Below is a small trained network, with its code and all its weights. Each question gives an input and a target symbol and asks what happens when units are switched off, that is, made to give their printed mean instead of their output.

import numpy as np


def w(rows, s, z=0):
    codes = np.array(rows[::2]) - 128.0
    scale = np.full(codes.shape[1], s)
    scale[-1] = z or s
    return codes * scale


def f(y):
    return y / 2 * (1 + np.tanh(0.7978845608 * (y + 0.044715 * y**3)))


def softmax(a):
    e = np.exp(a - a.max(-1, keepdims=True))
    return e / e.sum(-1, keepdims=True)


def log_softmax(a):
    a = a - a.max(-1, keepdims=True)
    return a - np.log(np.exp(a).sum(-1, keepdims=True))


def net(x, mask):
    ids = ['αβγεζηλξτψ'.index(c) for c in x.split()]
    T = len(ids)
    res = E[ids] + P[:T]
    r = res
    for j in range(2):
        rows = slice(3 * j, 3 * j + 3)
        q, k, v = (r @ M[0][rows].T for M in (Q, K, V))
        z = softmax(np.where(np.tri(T) > 0, q @ k.T / 3**0.5, -1e9)) @ v
        o = O[0][rows]
        res = res + np.where(mask[j], z, o[:, -1]) @ o[:, :-1]
    y = f(res @ A[0][:, :-1].T + A[0][:, -1])
    res = res + np.where(mask[2:26], y, B[0][:, -1]) @ B[0][:, :-1]
    return log_softmax(res[-1] @ U[:, :-1].T + U[:, -1])


Q, K, V, O, A, B = {}, {}, {}, {}, {}, {}
E = w([
[72,118,181,150,111,153,157],'α',
[109,135,86,164,216,136,187],'β',
[120,102,100,112,249,154,136],'γ',
[126,133,121,191,206,206,168],'ε',
[171,150,75,159,238,124,115],'ζ',
[214,141,107,224,69,126,115],'η',
[97,147,204,124,117,151,92],'λ',
[107,170,127,51,87,72,235],'ξ',
[203,132,121,44,128,161,122],'τ',
[105,180,161,123,113,86,79],'ψ',
],0.013)
P = w([
[198,109,250,170,205,104,195],'0',
[159,95,194,156,160,104,166],'1',
[153,84,169,148,150,98,141],'2',
[139,107,162,139,151,107,134],'3',
[132,135,143,140,151,130,145],'4',
[128,143,131,134,146,137,137],'5',
[121,145,119,126,144,141,130],'6',
[119,150,109,115,142,146,122],'7',
[118,154,97,112,135,154,116],'8',
[114,159,89,105,131,157,111],'9',
[115,165,81,96,128,164,102],'10',
[125,197,87,86,130,163,89],'11',
[117,211,89,82,131,177,90],'12',
[113,224,82,75,129,185,86],'13',
],0.012)
Q[0] = w([
[128,163,88,102,191,183,177],'H0',
[101,116,129,123,61,131,110],'H0',
[121,19,162,168,116,76,105],'H0',
[95,119,129,78,153,115,166],'H1',
[125,129,178,82,6,84,159],'H1',
[186,53,177,134,126,90,132],'H1',
],0.019)
K[0] = w([
[114,176,72,104,114,141,88],'H0',
[112,70,134,172,160,143,165],'H0',
[175,134,197,135,166,108,147],'H0',
[83,191,129,70,145,139,164],'H1',
[105,85,143,134,153,43,247],'H1',
[181,142,197,138,156,112,148],'H1',
],0.014)
V[0] = w([
[52,181,130,88,84,2,154],'H0',
[115,196,177,241,180,81,22],'H0',
[224,163,114,105,62,66,46],'H0',
[88,75,219,152,61,166,160],'H1',
[97,94,207,79,97,196,68],'H1',
[125,152,136,226,111,128,168],'H1',
],0.0081)
O[0] = w([
[241,100,152,95,98,119,120,22],'H0',
[81,65,113,147,50,215,92,191],'H0',
[142,2,78,123,170,112,130,6],'H0',
[181,189,80,98,153,164,48,83],'H1',
[185,157,106,199,162,145,39,50],'H1',
[123,137,97,63,145,224,166,200],'H1',
],0.0099,0.0025)
A[0] = w([
[75,108,158,132,173,136,93,111],'N0',
[73,89,184,178,100,119,133,199],'N1',
[74,134,134,160,166,154,103,97],'N2',
[143,128,161,221,185,79,131,145],'N3',
[120,91,155,111,42,138,104,253],'N4',
[140,129,56,203,171,138,86,101],'N5',
[138,39,163,136,127,125,141,248],'N6',
[115,80,91,135,170,130,141,98],'N7',
[119,173,168,141,178,104,100,150],'N8',
[107,104,159,143,58,122,170,127],'N9',
[67,164,127,162,148,163,115,136],'N10',
[56,101,106,135,96,153,133,106],'N11',
[110,128,176,150,134,85,136,203],'N12',
[150,129,147,98,121,177,78,176],'N13',
[165,35,90,164,156,140,127,59],'N14',
[162,107,147,93,135,107,205,148],'N15',
[160,100,94,123,184,98,135,114],'N16',
[185,120,117,223,92,124,162,102],'N17',
[117,64,121,252,162,107,129,25],'N18',
[118,149,199,221,60,112,102,145],'N19',
[157,95,146,114,155,101,99,201],'N20',
[177,143,118,92,161,147,160,138],'N21',
[93,168,132,88,70,116,109,32],'N22',
[121,154,146,83,85,166,109,61],'N23',
],0.012,0.0038)
B[0] = w([
[149,96,78,116,94,52,128,171],'N0',
[87,104,111,184,167,71,105,184],'N1',
[178,130,101,90,96,114,123,205],'N2',
[91,80,106,81,170,161,130,161],'N3',
[124,141,213,127,181,138,83,169],'N4',
[152,71,175,151,136,157,79,176],'N5',
[98,189,74,163,135,143,131,148],'N6',
[190,108,102,138,117,132,172,153],'N7',
[104,118,125,69,75,152,151,186],'N8',
[147,153,212,135,105,102,89,163],'N9',
[173,149,133,82,103,117,119,254],'N10',
[167,117,84,135,165,49,132,188],'N11',
[80,140,165,108,108,111,96,161],'N12',
[96,183,93,148,160,111,131,172],'N13',
[103,125,173,152,25,153,153,144],'N14',
[127,135,107,160,129,176,70,188],'N15',
[135,128,188,166,135,154,189,159],'N16',
[88,97,108,181,54,76,210,131],'N17',
[188,186,202,117,111,96,145,155],'N18',
[132,2,94,168,90,227,156,178],'N19',
[101,161,123,146,101,114,147,139],'N20',
[83,99,120,186,132,143,112,178],'N21',
[172,56,108,168,167,140,189,162],'N22',
[171,123,112,124,188,107,174,170],'N23',
],0.0098,0.0086)
U = w([
[151,200,101,64,107,158,179,68],'α',
[144,191,94,150,171,43,107,170],'β',
[124,86,146,161,149,103,88,68],'γ',
[151,79,36,103,139,122,194,4],'ε',
[101,250,248,103,62,121,91,205],'ζ',
[43,112,107,191,254,190,104,153],'η',
[193,85,113,106,123,161,36,170],'λ',
[38,95,106,62,55,119,93,208],'ξ',
[110,71,127,203,16,155,163,156],'τ',
[185,81,208,93,181,126,195,59],'ψ',
],0.0085,0.0034)

Each question gives the input, a string of symbols that net reads in full, and the target symbol t.
The units are the heads (3 rows each of Q, K, V and O) and the neurons (one row each of A and B). Each row of codes is followed by its name. A weight is (code - 128) times the scale printed after its matrix; where a second scale follows, it is the last column's (O, A, B and U).
mask holds one flag per unit, heads first, then neurons. A switched-off unit (its flag False) gives its mean, the last column of its rows in O or B, instead of its output. The means were averaged over made-up inputs and are rounded, as every weight is.
A unit's drop is (log p(t) with every unit on - log p(t) with that unit switched off) / (log p(t) with every unit on - log p(t) with every unit switched off).
The circuit of an input: a set's keep is (log p(t) with only the set's units on - log p(t) with every unit switched off) / (log p(t) with every unit on - log p(t) with every unit switched off). Starting from the 12 units with the biggest drops (on a tie, the unit counted first), units are removed one at a time, each time the one whose removal leaves the highest keep (on an exact tie, the one counted first), for as long as the keep stays at least 0.8.
circuit, biggest first: the units of the circuit, biggest drop first
most important unit: the unit with the biggest drop
k most important neurons: the k neurons with the biggest drops, biggest first
heads that matter: for each layer, one digit per head in row order, 1 if its drop is at least 0.15 and else 0, layers parted by /
input β α ξ ε β ζ τ τ τ, target η: circuit, biggest first	(H0 N10 N21)
input β λ γ ε ψ ε ψ β ζ, target τ: circuit, biggest first	(H0 N14)
input ψ τ τ λ ξ, target ζ: circuit, biggest first	(N19 N9)
input τ λ ξ ζ λ τ λ λ β λ α β ξ ζ, target η: circuit, biggest first	(H0 N10 N2 N21)
input β β β β ξ ξ τ ζ τ β, target ψ: circuit, biggest first	(H0 N18 H1 N16)
input ε β γ ψ, target ε: 4 most important neurons	(N22 N19 N23 N11)
input α λ ε, target λ: circuit, biggest first	(H1 N5)
input τ ζ ψ λ, target ξ: heads that matter	10
input β α ξ τ ζ, target ψ: 3 most important neurons	(N18 N3 N16)
input τ ξ τ β β ξ β β ξ ψ ψ ζ, target τ: circuit, biggest first	(H0 N14 H1)
input ψ ψ α ε, target τ: heads that matter	10
input γ ξ β, target η: 4 most important neurons	(N15 N21 N3 N10)
input β ψ γ λ β ξ β β α γ, target ξ: heads that matter	11
input τ τ ψ β λ ζ, target λ: most important unit	N5
input τ ξ η ξ β τ β, target ψ: circuit, biggest first	(N18 H0 H1 N16)
input ψ τ α ξ ξ ξ τ γ α, target ζ: heads that matter	10
input τ α γ, target ψ: circuit, biggest first	(H0 N18 N16 N7)
input λ λ τ τ λ, target λ: most important neuron	(N19)
input β ζ ε λ, target ψ: 3 most important neurons	(N22 N23 N4)
input λ β ζ ψ α α ψ γ ζ γ, target β: most important unit	H1
